Moves between points:
at | k m x a b v h
zuv | dop tek rap pil pap vid fep
vip | bip pes biz duk mef koz sud
ros | fik kuv tiv bal zos vut vur
zor | sim dag viz mef duk deg rar
viz | vuv pif zor vod vuz fil nup
sel | fet tar sir daz vur nus zos
nel | kob luv bas nak dab sud koz
kun | vin gur zoz dud pir tam nis
kon | tek dop kif rar sud dab mef
zeg | vef vog kiv gug vep zon nof
gur | rem kun kor dab nak rar deg
kav | tib vel pil rap rep vom kof
lem | rap kif dop tib lok nog git
tiv | fur bav ros gil nur fep vid
dup | mef fep ruk sim bip bav tek
dop | zuv kon lem tam lor dud riv
rap | lem tob zuv kav nus vur vut
gil | nis vep bal tiv vog bon vin
lag | lus rep muz fos vel nat zal
nud | fos lok sud lus kif bas biz
zon | duk ler zal bip sim zeg muz
dig | zos dat nir div fik zes fet
fur | tiv rek fik nis nir riv dud
bam | vog vef div nir nis rel pir
fep | riv dup vut bon keb tiv zuv
nat | vot daz nof tar met lag kiv
lod | dab vid tel rem kob tek bav
git | vut vod riv pif zes fik lem
gev | dat zos gug kiv kuv zib tar
div | zab bag bam dig lut doz zun
lor | pap sud lok - dop luv pes
gug | koz nur gev zeg bav bip kob
fik | ros gul fur lut dig git nog
doz | mim vuz rel zes pif div baz
fet | sel bas luv zun nog lok dig
zun | daz vot pir fet zoz baz div
tob | kif rap tek vel fos tel ruk
tar | bas sel kob nat tel fos gev
zos | dig gev nur zab ros vop sel
biz | zib zes vip vuz vod dat nud
kob | nel sir tar nof lod gon gug
tel | tem vur lod met tar tob kuv
tam | pil rar tib dop - kun dag
ler | rel zon mim keb bon vog sek
sud | gon lor nud sus kon nel vip
dud | vid dab nog kun luv dop fur
gul | kuv fik rek fil dat vod tem
pif | kof viz dag git doz lut tib
keb | pes bip vop ler fep nur pap
bip | vip keb zib zon dup gug gon
dag | bon zor pif riv rel nis tam
tib | kav nup tam lem baz zoz pif
kor | met zoz gur tem vot nup fil
kof | pif vuv bon vut mim bal kav
kif | tob lem kon nup nud tem vod
baz | rep lus - lok tib zun doz
tos | fil bal vep kuv kiv vuv met
vel | nup kav niv tob lag met vuv
vot | nat zun nak bas kor lus bag
ruk | vod vut dup vuv zib kuv tob
nof | nak gek nat kob rem muz zeg
nup | vel tib rar kif lus kor viz
bal | lut tos gil ros zab kof vom
lok | nus nud lor baz lem fet zes
rek | bav fur gul deg koz mef dab
pes | keb vip zes rel riv nir lor
dab | lod dud tem gur nel kon rek
koz | gug nir dat vef rek vip nel
met | kor vom rem tel nat vel tos
vop | zes zib keb mim vut zos nus
gon | sud pap fos muz tek kob bip
lus | lag baz sus nud nup vot vuz
niv | rar pil vel tek muz rem sim
rep | baz lag sek nus kav daz mim
duk | zon rel vuz vip zor vef sus
sek | - muz rep pap pil gek ler
vuv | viz kof sim ruk zal tos vel
mef | dup riv vod zor vip rek kon
vut | git ruk fep kof vop ros rap
bag | kiv div vef dat fil vuz vot
bav | rek tiv kuv vep gug dup lod
mim | doz zal ler vop kof zab rep
zal | vuz mim zon zib vuv kiv lag
vin | kun rem vom vid gek pil gil
nis | gil deg lut fur bam dag kun
kuv | gul ros bav tos gev ruk tel
zoz | vom kor kun nog zun tib lut
vog | bam zeg zab nur gil ler gek
bas | tar fet nel vot tem nud dat
zab | div kiv vog zos bal mim daz
vom | zoz met vin vur daz kav bal
pir | gek nak zun luv kun - bam
nur | nir gug zos vog tiv keb sir
rem | gur vin met lod nof niv vep
rar | niv tam nup kon sus gur zor
vur | nog tel vid vom sel rap ros
vid | dud lod vur vin sir zuv tiv
vef | zeg bam bag koz deg duk nak
fil | tos lut deg gul bag viz kor
rel | ler duk doz pes dag bam -
pap | lor gon nus sek zuv sir keb
nus | lok fos pap rep rap sel vop
nir | nur koz dig bam fur pes luv
vep | deg gil tos bav zeg sim rem
sus | muz - lus sud rar nak duk
dat | gev dig koz bag gul biz bas
bon | dag sim kof fep ler gil pil
nak | nof pir vot nel gur sus vef
zes | vop biz pes doz git dig lok
kiv | bag zab zeg gev tos zal nat
tek | kon zuv tob niv gon lod dup
daz | zun nat gek sel vom rep zab
vod | ruk git mef viz biz gul kif
deg | vep nis fil rek vef zor gur
fos | nud nus gon lag tob tar zib
nog | vur tem dud zoz fet lem fik
vuz | zal doz duk biz viz bag lus
luv | sir nel fet pir dud lor nir
sir | luv kob sel gek vid pap nur
muz | sus sek lag gon niv nof zon
tem | tel nog dab kor bas kif gul
sim | zor bon vuv dup zon vep niv
riv | fep mef git dag pes fur dop
lut | bal fil nis fik div pif zoz
pil | tam niv kav zuv sek vin bon
gek | pir nof daz sir vin sek vog
zib | biz vop bip zal ruk gev fos

In the rows, 27 means zero.

The rows follow the links: the fewer symbols apart two points are, the more alike their rows tend to be.

Each row is also shifted at random along 2 hidden directions that mean nothing.

Some points, each with a row of numbers:
kif
11,28,28,25,24,26,23,25,34,29,24,21,30,25,31,23,25,22,32,23,22,33,32,22,24,33,33,28,28,26,27,23,28,31,34,29,30,27,32,31,22
vep
31,30,25,25,34,30,29,27,26,28,30,29,22,32,27,25,31,31,24,28,27,23,28,28,32,25,28,27,24,26,28,27,24,26,22,24,23,31,23,25,29
kun
10,22,20,36,25,27,31,26,25,28,34,30,33,22,25,29,29,16,37,31,31,23,20,27,25,29,23,32,27,24,32,24,35,32,21,28,28,27,30,33,34
tel
26,27,31,27,31,29,24,25,31,28,26,22,21,30,30,24,29,31,27,24,20,25,30,25,29,32,29,28,26,26,26,25,20,26,27,27,32,26,28,24,22
dop
37,24,26,32,25,22,29,20,29,30,30,22,29,24,28,26,27,25,29,27,32,28,29,27,24,30,26,25,27,26,23,30,30,29,28,29,25,27,25,26,28
lut
6,26,28,30,27,28,27,28,25,27,26,26,30,26,24,27,28,23,31,26,25,27,28,28,28,25,29,26,31,27,28,29,28,28,25,25,26,23,29,30,32
bag
24,28,28,31,25,34,31,27,21,27,25,37,31,25,22,30,28,20,32,26,27,26,22,30,28,20,25,31,28,28,37,23,29,33,24,28,27,28,28,30,31
tem
22,25,31,34,28,30,28,21,28,30,27,28,27,27,26,29,28,23,32,23,23,25,27,26,27,29,29,31,29,27,30,24,25,34,27,31,30,25,29,28,27
pir
26,20,27,30,27,26,27,30,21,28,29,25,27,29,23,28,26,26,30,26,30,23,26,27,26,24,25,26,27,24,29,24,31,25,26,25,25,27,29,30,31
bas
21,24,31,30,26,31,26,25,26,28,24,28,28,24,25,29,23,23,32,21,23,26,26,26,26,30,28,30,25,30,33,21,28,31,29,32,31,27,31,28,24
koz
35,26,31,30,29,30,30,22,23,30,25,29,27,27,24,31,24,26,25,23,30,25,25,30,28,27,24,28,23,27,29,23,28,30,25,32,22,32,23,24,27
vuz
21,30,28,23,25,27,28,29,29,25,23,30,29,25,26,26,23,25,25,23,28,32,29,26,25,21,31,24,28,27,28,24,28,28,30,24,23,28,30,31,25
lok
28,24,24,31,18,25,27,26,30,26,27,32,32,21,26,29,22,23,31,28,27,31,23,27,22,28,25,27,30,28,29,28,30,32,27,30,30,22,31,32,25
sud
20,25,27,22,24,25,25,28,28,30,26,23,28,22,27,22,21,26,29,24,30,28,28,23,21,32,28,26,22,24,25,22,31,29,32,31,26,30,29,30,21
sim
19,33,19,26,28,29,29,29,30,23,30,32,30,23,31,24,32,23,27,33,28,30,22,27,26,27,26,33,25,26,29,27,31,30,23,25,25,30,25,32,30
zuv
27,27,21,29,26,24,28,25,31,26,32,27,30,23,30,29,29,25,30,35,30,28,23,27,25,36,25,31,27,28,25,30,31,29,24,29,31,25,27,30,28
kav
39,28,25,28,27,27,25,28,29,24,27,27,27,30,28,25,32,28,27,31,24,28,28,26,28,26,30,26,33,26,24,31,25,25,27,21,30,21,28,27,29
rel
31,27,25,27,24,24,30,27,25,26,25,29,29,26,25,27,24,25,26,28,34,30,25,28,25,21,26,23,28,26,27,29,31,29,27,26,22,28,25,29,29
pil
29,28,21,25,27,23,27,30,28,24,31,23,27,28,29,23,31,27,28,32,29,27,27,24,28,29,27,25,28,25,25,30,30,22,27,24,25,26,27,30,29
vur
27,25,28,30,27,29,26,24,28,26,29,26,25,29,28,30,29,31,28,27,21,25,26,28,28,31,26,29,31,28,25,30,24,25,23,27,34,23,28,25,27
riv
30,29,26,31,26,24,29,21,27,28,27,28,33,23,27,31,27,23,25,27,34,29,24,29,25,28,24,29,29,28,24,32,30,32,26,31,21,27,21,28,29
zeg
36,29,28,25,33,31,29,31,23,27,27,31,22,30,26,28,30,29,23,28,27,24,23,30,30,23,26,30,22,26,30,26,25,24,23,26,25,33,23,25,28
kor
29,27,27,35,29,33,29,22,27,27,28,32,28,27,25,28,33,21,34,24,25,25,25,26,28,24,28,29,30,27,34,25,27,33,24,26,26,27,30,30,32
nus
15,25,23,24,21,25,22,31,30,23,27,30,30,22,29,26,23,29,30,32,24,30,24,27,23,32,25,28,29,28,26,26,30,25,29,29,36,22,33,31,22
zal
22,30,26,20,25,26,27,31,29,23,24,31,27,25,27,24,26,29,23,28,25,31,27,25,26,23,30,27,26,27,27,25,27,23,29,24,28,27,30,29,25
vop
36,30,25,28,21,29,29,25,29,23,27,37,30,23,28,32,27,29,25,30,28,32,19,31,25,25,22,31,29,30,27,32,26,31,23,29,31,22,25,28,26
tos
32,32,28,28,32,32,28,27,26,24,26,33,24,31,28,28,34,28,24,27,23,24,27,29,32,23,29,29,29,29,29,27,22,28,24,22,27,26,24,25,29
ros
8,27,29,29,27,26,26,27,27,26,27,28,29,28,29,29,28,29,28,28,24,27,25,28,28,32,25,29,29,28,26,29,25,25,24,27,33,22,27,25,27
dig
18,24,33,29,26,27,26,26,24,28,23,27,28,26,24,32,22,28,27,23,26,28,26,29,27,27,26,25,29,28,29,28,27,27,29,30,29,25,28,25,27
sek
28,24,21,22,26,23,25,34,27,24,29,25,28,26,27,24,26,28,28,32,31,26,27,26,27,26,25,26,26,25,26,28,31,21,28,23,28,27,30,30,25
lor
22,22,24,27,22,22,27,28,26,28,29,22,31,23,27,26,22,25,30,28,31,29,27,26,22,30,25,23,26,25,24,26,33,29,31,31,27,28,30,31,25
dat
23,28,34,28,27,30,27,25,25,29,25,32,29,26,25,29,22,26,26,21,24,26,26,30,26,26,26,27,26,28,29,23,25,31,28,32,27,28,27,25,25
gug
42,29,31,25,32,31,28,25,24,28,26,27,22,30,28,28,26,34,20,25,27,23,25,31,29,26,23,29,22,29,26,26,23,25,25,31,25,31,20,21,24
sel
25,21,35,21,29,24,22,32,26,28,25,16,21,33,28,25,21,37,24,23,21,23,34,26,29,31,27,20,26,26,23,26,21,17,32,26,35,23,29,21,21
bip
25,30,25,20,27,28,27,30,30,27,28,29,27,24,30,27,24,32,24,30,30,29,24,26,24,29,25,29,21,28,24,26,28,27,28,30,27,32,27,28,23
gil
39,29,24,33,31,29,31,25,23,26,32,30,26,30,25,30,33,29,23,31,29,23,24,30,31,24,23,29,28,27,27,34,25,25,19,22,24,27,22,23,31
gev
29,28,31,26,29,31,26,26,26,28,25,32,26,28,27,31,25,31,25,26,22,27,25,30,28,27,26,30,25,30,28,26,23,27,25,30,31,28,26,25,24
tek
22,29,23,23,28,26,25,27,34,28,30,24,26,25,32,25,28,27,29,30,27,29,27,22,26,35,28,31,23,26,24,26,30,29,27,30,30,31,27,30,24
tar
28,27,28,30,25,33,27,27,28,26,28,35,28,24,26,30,26,27,32,28,21,26,20,29,27,30,25,35,27,30,32,20,28,29,23,31,35,27,30,29,26
kob
33,25,26,29,29,32,29,29,26,28,31,30,26,26,25,31,26,28,27,26,25,23,21,29,27,32,22,31,23,29,29,23,28,27,22,32,30,32,27,26,25
rek
14,26,28,32,29,28,30,22,26,32,29,27,26,26,26,28,27,25,31,24,29,25,26,27,26,30,26,29,24,27,28,24,29,32,26,31,24,32,23,26,28
vip
15,29,25,25,23,27,29,25,28,28,26,30,33,21,27,26,20,25,26,27,32,30,22,28,22,28,25,28,23,28,27,23,33,31,28,31,25,32,27,31,24

Where do the symbols, taken in turn from left to right, take each start?
Answers are names.
12,26,22,30,29,29,28,27,25,31,30,24,26,26,26,24,28,20,34,27,28,23,27,25,26,28,28,29,24,24,32,22,32,30,27,27,26,31,30,29,30
x b a -> bas
23,25,23,28,30,26,28,30,24,26,32,22,25,30,28,26,31,28,30,31,26,21,28,26,29,29,26,27,27,25,27,28,27,23,24,23,28,27,28,25,31
v h v -> gil
21,24,24,23,30,29,27,35,24,26,29,26,25,27,25,26,27,27,29,31,26,21,24,25,29,28,27,29,22,25,32,21,29,24,25,27,30,31,29,27,27
x v k -> lus
21,20,30,30,27,24,27,28,23,30,27,22,27,26,25,28,22,25,29,24,30,23,27,26,25,31,22,23,24,26,27,25,29,26,29,31,29,28,27,25,26
v m -> sud
22,29,24,26,25,28,25,26,35,25,27,29,30,24,31,25,30,25,30,29,22,29,25,24,26,34,29,33,28,29,27,28,26,30,26,29,33,26,30,30,24
m h h -> rap
26,29,25,22,27,23,27,29,26,26,25,25,27,25,26,24,23,26,24,25,32,29,29,25,24,21,28,24,24,24,27,25,28,28,32,25,20,31,27,29,26
m m -> duk
32,25,25,21,26,23,24,32,29,21,25,26,26,29,27,23,27,31,25,29,24,28,30,26,26,23,30,22,31,26,25,29,24,20,31,22,31,23,32,29,24
m v -> nat
25,25,29,27,28,25,28,31,23,28,28,26,24,29,27,31,24,33,23,28,28,24,25,30,28,31,22,26,24,28,26,29,27,23,24,29,31,29,23,23,24
a v h -> sek
36,27,26,34,24,28,27,23,30,26,28,29,32,25,26,28,30,21,32,27,28,30,27,27,26,23,29,28,33,26,30,30,28,33,26,25,24,21,29,30,33
x h -> dag
43,32,29,24,27,30,27,25,30,26,24,33,26,26,30,29,25,32,20,26,27,32,25,30,27,25,26,28,28,30,24,29,22,29,26,27,27,27,25,25,22
m b x -> fep
17,21,32,31,23,27,26,28,25,29,26,26,29,26,24,31,22,24,33,25,25,27,25,28,26,30,25,27,28,28,30,26,29,29,28,31,32,24,30,26,26
v m a -> lus
38,29,25,26,29,26,28,25,28,29,26,21,26,27,29,22,29,23,27,26,30,28,32,24,26,28,31,24,26,24,26,26,28,29,29,25,20,32,25,28,28
v h b -> vef
21,30,20,26,26,25,28,30,27,24,30,28,30,25,29,27,32,25,26,35,32,31,24,28,28,28,26,30,29,27,26,32,32,25,23,23,26,28,24,31,31
h x -> kav
26,27,26,20,24,25,25,32,28,22,23,28,26,28,26,26,25,33,22,30,26,31,29,27,27,22,27,23,29,27,24,31,25,22,30,22,28,24,30,27,27
k b k b -> mim
12,21,26,31,29,24,28,26,27,31,30,19,28,26,25,28,25,24,33,26,30,22,28,25,25,34,26,26,27,25,26,26,31,28,28,30,30,27,28,27,28
b x -> fet
32,27,29,29,20,27,27,25,26,26,25,32,32,24,25,31,22,27,25,25,29,33,25,31,24,25,26,25,31,28,26,30,27,30,29,29,26,23,27,27,24
x a -> rel
33,28,28,19,27,27,24,32,31,23,25,26,23,26,28,22,27,29,25,27,22,29,32,23,27,25,30,26,27,26,26,24,23,21,31,22,27,28,31,28,22
b v a k -> tem
